Below is a small trained network, with its code and all its weights. Each question gives an input and a class and asks what happens when units are switched off, that is, made to give their printed mean instead of their output.

import numpy as np


def w(rows, s, z=0):
    codes = np.array(rows[::2]) - 128.0
    scale = np.full(codes.shape[1], s)
    scale[-1] = z or s
    return codes * scale


def f(y):
    return np.maximum(y, 0)


def log_softmax(a):
    a = a - a.max(-1, keepdims=True)
    return a - np.log(np.exp(a).sum(-1, keepdims=True))


def net(x, mask):
    res = np.array(x, float).reshape(1, 2) / 4 @ E
    y = f(res @ A[0][:, :-1].T + A[0][:, -1])
    res = res + np.where(mask, y, B[0][:, -1]) @ B[0][:, :-1]
    return log_softmax(res[-1] @ U[:, :-1].T + U[:, -1])


A, B = {}, {}
E = w([
[52,36,189,216],'x0',
[59,254,167,182],'x1',
],0.0073)
A[0] = w([
[154,82,152,102,153],'neuron 1',
[116,124,162,95,214],'neuron 2',
[59,64,170,195,95],'neuron 3',
[33,252,162,172,123],'neuron 4',
[98,130,122,99,94],'neuron 5',
[183,5,109,81,109],'neuron 6',
[133,137,100,169,255],'neuron 7',
[130,179,127,189,84],'neuron 8',
[121,143,131,136,105],'neuron 9',
[65,60,180,194,115],'neuron 10',
[151,86,98,159,100],'neuron 11',
[228,239,115,49,98],'neuron 12',
[119,135,145,141,238],'neuron 13',
[92,97,132,138,155],'neuron 14',
],0.016,0.009)
B[0] = w([
[167,139,138,126,169],'neuron 1',
[128,175,157,39,183],'neuron 2',
[98,122,38,145,200],'neuron 3',
[236,113,154,201,247],'neuron 4',
[123,157,128,126,128],'neuron 5',
[215,145,156,193,216],'neuron 6',
[92,194,193,8,210],'neuron 7',
[194,116,100,154,159],'neuron 8',
[135,140,124,148,135],'neuron 9',
[108,145,30,122,208],'neuron 10',
[170,110,111,145,147],'neuron 11',
[88,143,4,128,243],'neuron 12',
[88,180,200,38,198],'neuron 13',
[118,156,102,110,164],'neuron 14',
],0.037,0.014)
U = w([
[90,150,9,129,188],'0',
[254,155,171,192,150],'1',
[90,171,213,31,253],'2',
[63,77,86,173,68],'3',
[81,111,161,153,44],'4',
[104,102,110,198,54],'5',
[56,85,88,193,54],'6',
[106,97,161,123,54],'7',
],0.0077,0.0042)

Each question gives the input, the list of numbers given to net, and the class t.
The units are the neurons (one row each of A and B). Each row of codes is followed by its name. A weight is (code - 128) times the scale printed after its matrix; where a second scale follows, it is the last column's (A, B and U).
mask holds one flag per neuron, in row order. A switched-off neuron (its flag False) gives its mean, the last column of its row in B, instead of its output. The means were averaged over made-up inputs and are rounded, as every weight is.
A unit's drop is (log p(t) with every unit on - log p(t) with that unit switched off) / (log p(t) with every unit on - log p(t) with every unit switched off).
The circuit of an input: a set's keep is (log p(t) with only the set's units on - log p(t) with every unit switched off) / (log p(t) with every unit on - log p(t) with every unit switched off). Starting from the 12 units with the biggest drops (on a tie, the unit counted first), units are removed one at a time, each time the one whose removal leaves the highest keep (on an exact tie, the one counted first), for as long as the keep stays at least 0.8.
units of the circuit, in order: the units of the circuit, biggest drop first
k most important neurons: the k neurons with the biggest drops, biggest first
drop of u: that unit's drop, to one decimal
input [3,-2], class 2: units of the circuit, in order -> neuron 12; neuron 4
input [2,3], class 2: most important neuron -> neuron 6
input [3,5], class 1: 2 most important neurons -> neuron 4; neuron 12
input [5,-7], class 1: 2 most important neurons -> neuron 6; neuron 12
input [-3,3], class 2: 3 most important neurons -> neuron 6; neuron 10; neuron 3
input [-3,1], class 2: 2 most important neurons -> neuron 10; neuron 3
input [0,4], class 1: drop of neuron 3 -> 0.0
input [3,8], class 1: drop of neuron 4 -> 3.3
input [2,1], class 2: drop of neuron 14 -> 0.0
input [-3,0], class 2: 2 most important neurons -> neuron 10; neuron 3
